Each row is followed by its class. Each block has new classes.
[  5   9  15 -10   3   8  14   0 -13  -6  14   3 -38  28  -2 -16  -4 -22
   7   9 -19  -6  25  29  27 -39 -16   8  12  46  -5  -7  -5  18 -25 -49
 -12 -12  19 -28  19  23  31 -20  18   8 -59   2  25   0]  J27
[ -2  11  24   5  14 -18  17  -3 -11   3  13  14 -37  28 -24 -17 -12  -8
   0  -2  -7 -14  -1   3   8 -27   4  -8 -16  28   5  17  15  13  -5 -35
  -4  -2  31   2  -4   9   8  -3   3  -3 -37 -24   8  -4]  j633
[ 11  34  15  -5  12 -18   5  29 -20  -9  -4   6 -56  31 -17   0 -16   2
   0  12 -16   1   0   0  26 -18  -2   3  -5  18   0   3   5  17 -11  31
 -21  -9  15 -15  -1  32 -18  -2   7  73 -40 -14  -2  -9]  j633
[  7  25  32   6  -1 -11  -1  -6  -6   4   1  12 -67  13 -29 -13 -26  -2
  -4  -4 -16 -13   7  15  19 -19   1  -5  -1  20 -14  -5 -10  12   7 -29
  -6 -12 -21 -18  -8  33 -17  15  25 -10 -28 -15  -5   2]  j193
[  9   9  46 -23  -7 -21  10  -5 -12  21  17 -60 -76  22 -29 -16 -14  -5
 -17  -1  -6  -7   2  25 -30 -48 -27  -6  15  21 -34  17 -30   3  -8 -23
   1  -4   3 -37  -9  38 -15   3  30   1 -39  -7 -28  -4]  j193
[  6  -8  18 -22 -12 -15  -1  -5 -10  -1  -2 -14 -67   1 -28  -5 -21  -3
  16  28 -25  -1  10  37  34   2  -6   2   4  25 -40   0   2   3 -13   7
 -14   9   1 -21   8  32 -14  25  12   1 -39  -7  12 -25]  j787
[  7  -4  12   1  -8  -4  -6   1   6   8  18 -24 -34   5   4  24   7 -20
  25  28 -11  -4  12   4  20 -22  -5  -2  -6  11 -20  -4 -10   4   6  13
  12   9 -11  -3  21  41 -22   0  19 -18 -25 -11 -18 -12]  j923
[  1  -5  35  -3  -1 -20  14   6  -4  46  13   5 -27  12  -9 -29 -12 -32
   8   8  -8 -14  12  23  24 -49   9   9   0  25 -11  -3   2 -25 -28 -57
  11   9 -22  -2   7  40   3  12   8   5 -49   5   0   8]  J27
[  4  13  42  -5  13  -9  32 -19 -13   3  29   2 -71  22 -22 -41  -6  -6
 -12  24   8  -8   5  42   6 -33 -14   3   2  46 -18  32 -14  76 -14  -5
   7 -10  -3 -30  -9  32   3  18  18   5 -10 -27   0 -17]  j633
[  8  18  26  -7  -2  15  11   3 -13   3  13   9 -49  24 -32  -8 -21 -13
   1   5 -27 -15   7  18  33 -20 -14  14  -1  38 -16  -6  -5  12  -1 -29
 -33  -7  -4 -20 -34  28 -17   2  15  23 -52 -23  -2  -4]  j633
[  0   0  32 -24  -1  -6  -5   4   3 -17  -2  -6 -55   0 -27 -13 -14   1
  19  16 -23  -6  17  36  38 -43 -30 -32  42  11 -16  -5 -16  11   6 -15
 -37  12  -2 -68  -9  41 -42  10  21   2 -25  -8  18  21]  j923
[  7   8  22 -10 -13   2   8 -10  -7   4  20   1 -45   7 -36   0   6  -1
 -10   8 -16 -15  -9   4  12  -7  36   2   9  15  -7   2 -12   8  -6 -20
  -4 -23  -7 -17   6  13  -6   6  22   0 -16   9  -8 -22]  j633
[ 10 -15  42  -4  12 -15 -24  -3  -6  -3  45 -29  56  22  21 -25  20  -1
  -8  58   0  11 -17  16  -3 -12 -14  -1 -13  31   2   2  13   3 -38 -27
  23  13 -12   7  67  30  37  16  22  28 -24   4 -19 -25]  j171
[  3   1  48 -10   7  -6   1 -14 -20  16  31  -6 -64  43  -9 -19  -8  -5
  -4  20 -11 -15  -7  20  12 -10   3  10  -2  41 -16  13 -19  17 -15 -22
   8   4  -9 -35   7  32   2   1  26   8 -10  -4 -27  -5]  j633
[  5 -25  -5 -18 -23 -33  -7  -6  -9  -1   9 -26 -43  17   6   5  -8  11
  -1  24  18   2  19   3  15 -24 -14 -55   9  20 -16  23 -18  -2 -28 -13
 -11 -14  -8 -27  28  36 -25  13  17  -3 -28 -32  13 -11]  j787
[  8 -12  27  -1  23 -10  27   6 -16  25  38 -15 -16  15  -9 -44  -4  -6
   9  11 -15   5  17  30  27 -49 -47   2  14  49 -11  10 -19  -7 -40 -27
  -1  -1  11  -8  29  45  19 -12  11  13 -38 -11  -4   7]  J27
[ -4  20  22 -11  -2   6  31 -16 -13   9   3  10 -72  14 -21 -13 -22 -21
 -13 -27 -11 -25   1 -14   7 -25 -10  14   9  15 -10 -10  -3  19   0 -10
 -15   0  21 -16 -10  24 -11   0  17   8 -43 -10  15  -2]  j633
[  9  23  38 -14 -15 -37   2   1   5  26  11  -7 -49  32   6 -42 -20   6
 -10  16  13   4   9  48   9 -14 -36  -7  13  40 -12   8  11   7 -37 -20
   6   0  -5 -14  10  46  -8   7   2   4 -10  -8  -1   7]  j193
[  5  -4  33  -9  14 -15  14   5 -20  14  10  -4 -39   3  -8 -37  -6  -5
  -3  23 -12 -24   2  11  24 -37 -12  12  11  43 -14   3  -2   7 -28   9
  -6  -6  -3 -28   4  26  15   9   6  -5 -27 -17  17 -13]  J27
[ -9  22  27  10   4 -27  20  17   3  12 -32  16 -79 -10 -17 -14 -15   4
  -6 -25  -6  -5  12  14  12 -32   8   6   1   0  -7 -11   2   1 -31 -14
   6 -10  18  -5 -48  36 -22   4  -9   2 -33  -9  13   2]  j633
[  7  46  20 -24  -1   4  -3 -23  14  12  36 -16 -24  19 -11  -9  -4  -3
 -18  12   4   2 -11   8  11 -16  12   0 -22   1 -12  -9  -9  -3  -9 -23
  -6 -20  -9 -27   7  35  -5  13  13   4 -26  -8 -10 -24]  j633
[ -1  17  19 -20   5  19  46  29   1   4   6 -15 -18  19 -34 -16  -6   2
 -13  31 -11  -2   5   4  22  10  -4  14   6  23 -25   9 -30  16 -35 -12
 -12  -5  -3  -1   4  34  14  14  17   9 -14   1  -8 -12]  j787
[  8 -22  -4  -2   8 -33 -40 -13  -2  14  34 -32  17  -2   8 -18  25  11
   4  34  25   4 -16   4  -2  -7 -16 -23  -2   9 -11  26   0   1 -33  21
  32  -3 -40   8  36  53  -4  -4  18  10  35 -19 -36  -4]  j923
[ -5  31  27 -17   1 -28   3   5 -13 -12   2  12 -35 -10 -16  -7 -12   9
 -12   5 -17  -3   4   9  34   6  10   0   0  50  13   2  17  15 -10 -14
 -10  -1  12 -24 -18  31   0   6  25  -2 -20   5   2  -8]  j171
[  9  12  17  -1 -12 -41  10  11  -6   8  -1  -2 -41  11 -38  14  -7 -11
  -2  -4 -36  -9   7   7  41 -43  -8   2   4  24  10  -4  -5 -15 -15 -43
  -8   9  -1   0  -8  22 -13  -2  11  -6 -67 -33  -5  10]  J27
[ 17   6  11  -6 -22  -9 -17  -4  12 -10   9 -14 -36 -11 -24  36  38  -4
   4  15 -10  -9  -8   8  17 -14 -10 -28  -6   8 -19 -12  -8  -3  12   5
 -18  10 -16 -19  -2  45 -45  13  10  -3 -32 -34  22  -2]  j923
[  1 -16  42  -6  21 -20  21  -4 -11  22  30   0 -30  18  -8 -39 -13 -53
  -6  -2   1  -4   9  20 -20 -52 -17   7   3  52  -9  30   2  17 -27 -38
   1   9  25 -11  36  23  26   9  11  16 -24 -48  -5   4]  J27
[  5   7  32 -21   5  -8   7  -5  -8  12  24  -8 -60  24  -1 -27  -5 -10
  -7  16   9 -24   1  20   7 -37 -12   3  16  41 -32  15  -9  19 -20 -15
   4 -12  -4 -28  13  24   6  10   5   7 -12   4 -11 -14]  j633
[  4  12  33  -4  -3 -39   8  -8   5  16   9  -4 -18  17  -4 -14 -29   4
   1   4 -15  -6   0  15  19 -17   0  -3   1  21  -9 -18 -15   7 -27 -26
   5 -49  -5 -24  -9  45  -5   6  11 -10 -36 -11  -7   4]  j193
[  5 -20  92 -29  10 -14 -26 -13   2  -1 -19 -36 -52  26   0 -45 -23  15
  16  55 -13   1 -10  14  33   5  -7  -5  -2  45  -1  48   6  18 -43 -15
 -18   4   3 -20  21  31  -1  18  27  11 -12 -27 -15 -32]  j787
[-14 -26  48  -5   2  -1  19  -3 -13  30  33  -9 -24   7 -23  -1  -2  -3
  13  53 -12 -11   6  13  27 -41 -20  16  12  43 -19  18  -8  13 -23 -13
 -10  18   1 -10  -2  47  -3  -9  12  24 -35   4 -15  -3]  j923
[ -7 -10  32 -12   7 -16  44  13  -7  45  33  -9 -25  38 -19 -36 -24 -11
 -34  16  15   9 -13  23   5 -43 -16   2  12  48 -15  25  -9  19 -47 -50
  -2   3  31 -19  23  38  48  10  10   8 -34 -19  12 -12]  J27
[ -9   7  35  -4   6 -14  11   4  -6 -20  -1 -20 -49 -10 -12 -12  -9   6
  10  31   5   1  -1  -2  35  -3 -10 -11   1  23 -10  31  -5 -24 -24  -1
 -11  12  -6  -7 -14  17  -9   6  20   3  -7 -28  10  -5]  j923
[  8  26  26   5   3   4   8 -21 -13 -16  12  44 -54   8 -27  -4 -18  -1
  -1  -3 -29 -15  -1  16  13 -40 -21   4 -17  22   0  21  -8  26  12 -35
 -47  -3 -16  -9  -2  29   0  19  11 -17 -36 -36   5 -10]  j171
[  5  -1  26  -3   4 -10  10   3  37  30  10 -16 -46  26 -17 -28 -13  -6
  -8   4  -8   3   3  10  25 -12   3   5 -15  10 -12   6  -9   2 -13 -18
 -27 -16   9 -24   3  48   4   0  20   8 -51 -16  -3 -11]  j193
[ 13 -51  36   9  20 -32  22  12  -8  17  33 -49 -59  -8 -13 -85   3   9
   5  53  48   8 -10   9  41  12 -17 -21   3  45 -21  36 -12  10 -65  49
  -2  -4  15 -48  -5  61  11 -11  28   5   1 -33   7 -15]  j923

Each row is followed by its class. Each block has new classes.
[  6  -6   1 -24  -6  -2   2  -4   5  17  13  12   3  -1   9   3   9   7
   2   4   6  -6  10  12  -9  -3   5   3  -2  30   2  -6   5  -2   9   3
 -15  -5  -5  15  12   1 -28 -17  -2   2  -8   4   1 -10]  [19]
[  6   4  -9 -27   2   1  -6   4   1 -27   3   1  -7  -9  -1   2   1  11
  -3  -2   7 -28 -11  -4   7   0   7 -18  -1   1  -1 -22   1  -3  23   0
 -18  -5  -1  -7   9  -4   3   4  -5   6  -5  12  -6 -12]  [19]
[-12   1  -3   9  -2  -1  -3  17   7  -7   2   4   9  11   5  -3   2  -6
  -4  -2 -16  13  -7 -13  -3   9 -13  14   5  -3  -5  20   3   2 -44  -7
  -8   3  16 -11  -1   1 -39  26  -2   6  -1  -4   3  15]  [21]
[ 46   7  -4  43  -5   4  -9   1   6  11   7  -6   3   8   7   3 -14  -9
  -4  -1 -11  11 -12 -23  -1  -7 -11   2  -1 -23  -4  -4   4  -2  19   6
  20   2  -4  -4 -10  -6  42   8  -2  18  20 -29   4  -7]  [12]
[ 12   9   9  -5 -12  -7   2   0  16  -8 -16   4  -6  12  14  13   7  -3
  -3   1  -4  -3   0 -16   4   4   1  12  18 -15  -8  -8   5   3  -7 -10
 -11   5   9  13   1  -4 -33  19  -1  27  -8  -4 -20   9]  [13]
